Here is a tiny trained network, its code and every weight. The questions are about switching its units off for an input and a class, where a switched-off unit gives its printed mean instead of its output.

import numpy as np


def w(rows, s, z=0):
    codes = np.array(rows[::2]) - 128.0
    scale = np.full(codes.shape[1], s)
    scale[-1] = z or s
    return codes * scale


def f(y):
    return np.maximum(y, 0)


def log_softmax(a):
    a = a - a.max(-1, keepdims=True)
    return a - np.log(np.exp(a).sum(-1, keepdims=True))


def net(x, mask):
    res = np.array(x, float).reshape(1, 6) / 4 @ E
    y = f(res @ A[0][:, :-1].T + A[0][:, -1])
    res = res + np.where(mask, y, B[0][:, -1]) @ B[0][:, :-1]
    return log_softmax(res[-1] @ U[:, :-1].T + U[:, -1])


A, B = {}, {}
E = w([
[112,212,60,70,124,42,143,109],'x0',
[136,126,117,126,117,141,140,118],'x1',
[103,50,79,137,178,63,204,132],'x2',
[197,151,134,67,153,112,171,227],'x3',
[53,156,107,122,171,220,174,149],'x4',
[98,108,255,22,141,128,145,25],'x5',
],0.0092)
A[0] = w([
[185,106,156,69,127,85,126,185,189],'neuron 0',
[122,135,152,106,172,95,128,122,46],'neuron 1',
[182,182,168,97,89,171,74,97,55],'neuron 2',
[121,158,110,91,224,157,97,142,149],'neuron 3',
[152,181,83,197,141,142,62,162,42],'neuron 4',
[74,206,158,115,176,204,122,175,134],'neuron 5',
[80,78,90,146,118,137,44,126,179],'neuron 6',
[177,141,28,194,112,164,128,142,32],'neuron 7',
[137,103,115,160,128,124,101,178,69],'neuron 8',
[159,160,64,197,132,129,140,129,15],'neuron 9',
[117,142,77,167,140,139,109,167,38],'neuron 10',
[168,137,91,210,112,81,87,180,75],'neuron 11',
[221,146,138,185,81,51,48,69,155],'neuron 12',
[32,103,138,109,80,122,79,81,208],'neuron 13',
[100,191,108,132,166,95,109,69,130],'neuron 14',
[86,124,80,188,134,129,70,104,166],'neuron 15',
[217,94,176,93,64,28,101,77,177],'neuron 16',
[185,78,126,137,81,84,70,171,132],'neuron 17',
[97,181,182,67,150,89,129,77,123],'neuron 18',
[97,224,163,101,49,166,52,166,28],'neuron 19',
[144,229,66,78,116,93,124,97,73],'neuron 20',
[207,200,161,181,84,143,114,108,71],'neuron 21',
[177,119,169,193,173,165,116,146,56],'neuron 22',
[156,135,114,115,192,110,133,200,147],'neuron 23',
[199,170,123,92,146,149,104,207,175],'neuron 24',
[160,119,198,56,171,182,153,64,106],'neuron 25',
[52,227,75,124,183,223,139,137,80],'neuron 26',
[26,142,123,143,117,144,149,130,177],'neuron 27',
[172,116,148,123,140,108,213,157,193],'neuron 28',
[165,207,175,141,97,169,55,165,67],'neuron 29',
[137,39,223,174,188,150,131,156,72],'neuron 30',
[187,61,194,192,62,222,144,175,79],'neuron 31',
[80,111,48,204,89,104,100,51,188],'neuron 32',
[150,1,78,146,185,46,145,117,38],'neuron 33',
[123,132,117,58,135,165,140,187,154],'neuron 34',
[123,90,177,87,152,89,161,54,4],'neuron 35',
[85,211,120,121,164,49,141,129,38],'neuron 36',
[99,94,160,161,207,95,237,154,162],'neuron 37',
[100,148,60,157,137,91,101,167,67],'neuron 38',
[126,143,147,167,92,115,120,174,53],'neuron 39',
],0.0098,0.0041)
B[0] = w([
[169,119,123,105,123,139,79,117,211],'neuron 0',
[131,114,143,116,109,115,150,169,152],'neuron 1',
[58,76,132,81,120,135,164,104,204],'neuron 2',
[140,162,123,156,147,154,92,93,186],'neuron 3',
[119,108,185,132,148,139,151,177,215],'neuron 4',
[105,160,109,140,179,156,96,81,234],'neuron 5',
[153,129,127,119,93,151,91,99,205],'neuron 6',
[129,93,173,153,148,123,178,180,229],'neuron 7',
[104,153,141,108,148,170,161,159,174],'neuron 8',
[117,77,218,93,150,111,174,174,194],'neuron 9',
[90,70,175,137,154,120,150,167,186],'neuron 10',
[116,73,191,162,161,131,135,165,233],'neuron 11',
[116,167,90,121,204,154,97,101,249],'neuron 12',
[209,129,124,86,89,162,109,147,232],'neuron 13',
[184,158,122,164,86,97,160,96,190],'neuron 14',
[176,42,132,129,49,155,71,104,218],'neuron 15',
[119,157,96,145,205,147,92,129,253],'neuron 16',
[118,167,107,142,201,192,128,118,206],'neuron 17',
[129,66,198,201,134,119,131,184,231],'neuron 18',
[56,122,131,71,59,110,167,104,216],'neuron 19',
[176,249,125,214,124,69,202,99,218],'neuron 20',
[64,134,101,65,127,111,153,140,189],'neuron 21',
[174,172,141,154,113,53,166,75,178],'neuron 22',
[164,94,133,87,73,143,95,126,206],'neuron 23',
[202,87,108,72,60,167,47,124,226],'neuron 24',
[126,95,198,143,134,136,115,200,249],'neuron 25',
[136,119,120,121,205,144,123,75,254],'neuron 26',
[138,146,73,115,165,165,83,92,212],'neuron 27',
[147,120,126,100,85,160,86,136,202],'neuron 28',
[28,103,63,88,83,130,193,120,212],'neuron 29',
[177,245,108,208,99,54,188,72,218],'neuron 30',
[152,206,97,183,122,62,178,76,238],'neuron 31',
[192,83,119,91,84,154,100,132,254],'neuron 32',
[2,114,73,18,96,134,158,82,217],'neuron 33',
[167,90,115,131,110,169,103,120,198],'neuron 34',
[95,91,213,145,139,155,143,182,205],'neuron 35',
[156,185,132,176,95,91,195,83,190],'neuron 36',
[61,150,85,101,85,131,85,109,231],'neuron 37',
[107,130,182,183,140,146,137,149,203],'neuron 38',
[112,157,155,134,143,152,145,133,156],'neuron 39',
],0.007,0.0092)
U = w([
[114,113,232,158,141,128,159,162,91],'0',
[31,133,100,72,73,117,172,99,94],'1',
[197,184,127,191,92,68,187,89,100],'2',
[147,136,128,132,119,139,100,116,250],'3',
[216,112,133,109,63,165,69,114,89],'4',
[123,151,108,130,251,166,94,89,103],'5',
],0.012,0.016)

Each question gives the input, the list of numbers given to net, and the class t.
The units are the neurons (one row each of A and B). Each row of codes is followed by its name. A weight is (code - 128) times the scale printed after its matrix; where a second scale follows, it is the last column's (A, B and U).
mask holds one flag per neuron, in row order. A switched-off neuron (its flag False) gives its mean, the last column of its row in B, instead of its output. The means were averaged over made-up inputs and are rounded, as every weight is.
A unit's drop is (log p(t) with every unit on - log p(t) with that unit switched off) / (log p(t) with every unit on - log p(t) with every unit switched off).
The circuit of an input: a set's keep is (log p(t) with only the set's units on - log p(t) with every unit switched off) / (log p(t) with every unit on - log p(t) with every unit switched off). Starting from the 12 units with the biggest drops (on a tie, the unit counted first), units are removed one at a time, each time the one whose removal leaves the highest keep (on an exact tie, the one counted first), for as long as the keep stays at least 0.8.
units of the circuit, in order: the units of the circuit, biggest drop first
unit that matters most: the unit with the biggest drop
k most important neurons: the k neurons with the biggest drops, biggest first
drop when u is switched off: that unit's drop, to one decimal
input [1,4,-5,5,-1,-2], class 1: unit that matters most	neuron 29
input [-4,-4,-6,-2,2,4], class 1: units of the circuit, in order	[neuron 29; neuron 19]
input [6,0,1,6,8,5], class 5: 2 most important neurons	[neuron 26; neuron 5]
input [-8,0,7,7,4,-7], class 2: 2 most important neurons	[neuron 30; neuron 31]
input [-7,-1,7,-8,0,6], class 4: 3 most important neurons	[neuron 13; neuron 32; neuron 29]
input [-2,-8,-8,-2,5,4], class 1: 2 most important neurons	[neuron 19; neuron 29]
input [1,-3,7,-3,-5,5], class 1: 2 most important neurons	[neuron 33; neuron 37]
input [-4,-3,-5,-4,6,8], class 0: 2 most important neurons	[neuron 25; neuron 18]
input [0,-7,7,8,3,4], class 4: units of the circuit, in order	[neuron 28; neuron 23]
input [-6,-4,0,-8,6,7], class 4: 2 most important neurons	[neuron 13; neuron 27]
input [-3,0,-7,5,-4,2], class 1: units of the circuit, in order	[neuron 29; neuron 2]
input [-4,4,7,-8,-1,0], class 4: 4 most important neurons	[neuron 32; neuron 15; neuron 13; neuron 29]
input [5,-3,-5,-3,7,5], class 5: 3 most important neurons	[neuron 26; neuron 5; neuron 27]
input [-7,-4,-6,7,-1,2], class 2: units of the circuit, in order	[neuron 31]
input [6,-2,-5,-8,0,-3], class 4: 2 most important neurons	[neuron 32; neuron 15]
input [8,1,-5,1,5,-5], class 2: 2 most important neurons	[neuron 20; neuron 36]
input [-1,0,-7,-4,-6,7], class 0: drop when neuron 35 is switched off	0.4
input [6,5,4,-4,4,-4], class 2: drop when neuron 25 is switched off	0.1
input [-5,4,0,-1,3,-3], class 2: drop when neuron 31 is switched off	0.2
input [7,-7,4,0,-4,-1], class 2: units of the circuit, in order	[neuron 20]
